Here is a tiny trained network, its code and every weight. The questions are about switching its units off for an input and a target symbol, where a switched-off unit gives its printed mean instead of its output.

import numpy as np


def w(rows, s, z=0):
    codes = np.array(rows[::2]) - 128.0
    scale = np.full(codes.shape[1], s)
    scale[-1] = z or s
    return codes * scale


def f(y):
    return np.maximum(y, 0)


def softmax(a):
    e = np.exp(a - a.max(-1, keepdims=True))
    return e / e.sum(-1, keepdims=True)


def log_softmax(a):
    a = a - a.max(-1, keepdims=True)
    return a - np.log(np.exp(a).sum(-1, keepdims=True))


def net(x, mask):
    ids = ['βγζλσφψ'.index(c) for c in x.split()]
    T = len(ids)
    res = E[ids] + P[:T]
    u = 0
    for l in range(2):
        q, k, v = (res @ M[l].T for M in (Q, K, V))
        z = softmax(np.where(np.tri(T) > 0, q @ k.T / 2**0.5, -1e9)) @ v
        res = res + np.where(mask[u], z, O[l][:, -1]) @ O[l][:, :-1]
        u += 1
        y = f(res @ A[l][:, :-1].T + A[l][:, -1])
        res = res + np.where(mask[u : u + 8], y, B[l][:, -1]) @ B[l][:, :-1]
        u += 8
    return log_softmax(res[-1] @ U[:, :-1].T + U[:, -1])


Q, K, V, O, A, B = {}, {}, {}, {}, {}, {}
E = w([
[173,179,157,65],'β',
[242,187,15,132],'γ',
[110,165,138,159],'ζ',
[62,57,218,64],'λ',
[71,54,145,205],'σ',
[5,197,87,84],'φ',
[97,92,57,29],'ψ',
],0.016)
P = w([
[254,113,104,176],'0',
[189,78,73,179],'1',
[181,86,74,178],'2',
[170,87,88,171],'3',
[164,92,95,161],'4',
[156,103,103,154],'5',
[144,100,111,157],'6',
[140,111,121,146],'7',
[124,111,124,141],'8',
[122,120,137,136],'9',
[114,125,147,128],'10',
[111,137,157,119],'11',
[102,146,159,118],'12',
[97,135,168,126],'13',
],0.0068)
Q[0] = w([
[234,255,140,239],'L0H1',
[96,130,251,182],'L0H1',
],0.016)
K[0] = w([
[164,164,6,209],'L0H1',
[174,139,143,200],'L0H1',
],0.023)
V[0] = w([
[90,190,207,254],'L0H1',
[248,153,81,231],'L0H1',
],0.0064)
O[0] = w([
[113,18,192,179,61],'L0H1',
[195,185,82,255,1],'L0H1',
],0.0046,0.0045)
A[0] = w([
[176,71,42,115,76],'L0N1',
[182,107,149,153,166],'L0N2',
[71,214,226,255,123],'L0N3',
[131,121,168,138,83],'L0N4',
[112,132,171,61,148],'L0N5',
[160,221,185,198,150],'L0N6',
[128,65,54,53,66],'L0N7',
[223,122,146,129,1],'L0N8',
],0.0096,0.0039)
B[0] = w([
[194,148,116,171,179],'L0N1',
[128,149,180,182,168],'L0N2',
[120,9,78,98,204],'L0N3',
[122,138,87,118,147],'L0N4',
[102,111,60,85,254],'L0N5',
[203,172,44,139,194],'L0N6',
[185,183,84,104,229],'L0N7',
[15,172,214,139,152],'L0N8',
],0.011,0.0062)
Q[1] = w([
[53,158,59,117],'L1H1',
[157,252,170,107],'L1H1',
],0.026)
K[1] = w([
[141,151,60,3],'L1H1',
[233,121,90,179],'L1H1',
],0.026)
V[1] = w([
[110,216,137,187],'L1H1',
[254,51,90,154],'L1H1',
],0.0094)
O[1] = w([
[160,103,176,79,2],'L1H1',
[56,2,12,129,142],'L1H1',
],0.0073,0.0077)
A[1] = w([
[167,157,185,175,76],'L1N1',
[144,89,95,115,115],'L1N2',
[32,101,222,149,120],'L1N3',
[99,187,158,249,183],'L1N4',
[51,55,193,95,156],'L1N5',
[126,139,112,183,122],'L1N6',
[91,131,82,111,31],'L1N7',
[125,128,132,133,3],'L1N8',
],0.016,0.0037)
B[1] = w([
[126,27,156,178,158],'L1N1',
[73,166,158,150,241],'L1N2',
[168,57,70,160,210],'L1N3',
[140,231,149,29,198],'L1N4',
[90,249,169,169,236],'L1N5',
[94,103,155,188,184],'L1N6',
[226,88,130,73,249],'L1N7',
[138,148,141,141,128],'L1N8',
],0.019,0.013)
U = w([
[202,129,183,134,94],'β',
[12,128,101,108,112],'γ',
[111,147,67,110,40],'ζ',
[192,180,22,191,131],'λ',
[19,63,71,69,254],'σ',
[64,228,101,49,183],'φ',
[161,136,2,80,95],'ψ',
],0.0066,0.0076)

Each question gives the input, a string of symbols that net reads in full, and the target symbol t.
The units are the heads (2 rows each of Q, K, V and O) and the neurons (one row each of A and B). Each row of codes is followed by its name. A weight is (code - 128) times the scale printed after its matrix; where a second scale follows, it is the last column's (O, A, B and U).
mask holds one flag per unit, layer by layer, with each layer's heads first. A switched-off unit (its flag False) gives its mean, the last column of its rows in O or B, instead of its output. The means were averaged over made-up inputs and are rounded, as every weight is.
A unit's drop is (log p(t) with every unit on - log p(t) with that unit switched off) / (log p(t) with every unit on - log p(t) with every unit switched off).
The circuit of an input: a set's keep is (log p(t) with only the set's units on - log p(t) with every unit switched off) / (log p(t) with every unit on - log p(t) with every unit switched off). Starting from the 12 units with the biggest drops (on a tie, the unit counted first), units are removed one at a time, each time the one whose removal leaves the highest keep (on an exact tie, the one counted first), for as long as the keep stays at least 0.8.
units of the circuit, in order: the units of the circuit, biggest drop first
most important unit: the unit with the biggest drop
top k neurons: the k neurons with the biggest drops, biggest first
top k neurons in layer l: the k neurons of layer l with the biggest drops, biggest first
drop of u: that unit's drop, to one decimal
input φ ζ σ, target β: units of the circuit, in order => (L1H1, L1N1, L0N5)
input σ ψ σ σ, target γ: top 3 neurons => (L1N5, L1N2, L0N3)
input ζ φ σ λ φ σ λ ψ β φ, target ψ: top 3 neurons => (L1N7, L1N4, L0N5)
input λ λ ζ, target φ: most important unit => L1N4
input γ β β λ ψ σ σ λ σ λ σ β, target σ: top 2 neurons in layer 1 => (L1N5, L1N2)
input ψ φ ζ γ σ σ γ σ β γ ζ σ ζ, target λ: top 2 neurons => (L0N6, L0N3)
input λ λ σ ψ β, target ψ: units of the circuit, in order => (L1N7, L1H1, L0N1)
input ψ ψ λ σ λ σ β λ β φ σ, target β: units of the circuit, in order => (L1H1, L1N1)
input σ ψ φ β, target ψ: top 2 neurons in layer 1 => (L1N7, L1N5)
input σ λ σ σ ψ σ ψ, target ψ: units of the circuit, in order => (L1N7, L1H1)
input λ λ φ ζ φ β ζ β σ σ ζ, target β: units of the circuit, in order => (L0N3, L1H1, L1N1)
input ψ σ σ γ β γ σ σ σ σ ζ, target λ: top 3 neurons => (L0N6, L0N3, L0N5)
input λ σ φ ζ φ λ φ σ σ λ σ, target φ: units of the circuit, in order => (L1N4, L1H1)
input β ψ σ ζ ζ, target σ: top 2 neurons in layer 0 => (L0N6, L0N3)
input σ ζ β ψ ψ ψ β λ φ λ ψ, target ψ: top 2 neurons in layer 0 => (L0N7, L0N5)
input γ σ λ λ γ λ σ β, target σ: top 2 neurons => (L1N5, L0N1)
input σ ζ β λ σ γ λ σ, target φ: top 3 neurons in layer 0 => (L0N5, L0N3, L0N6)
input λ ψ σ σ φ φ σ ζ ψ ζ, target β: most important unit => L1H1
input ψ β σ σ σ γ ψ σ φ, target ψ: drop of L1N4 => 0.2
input ψ σ σ, target γ: drop of L0N3 => 0.2
input σ ψ σ ζ, target σ: drop of L1H1 => 0.3
input ψ λ ζ, target φ: drop of L0N6 => 0.1
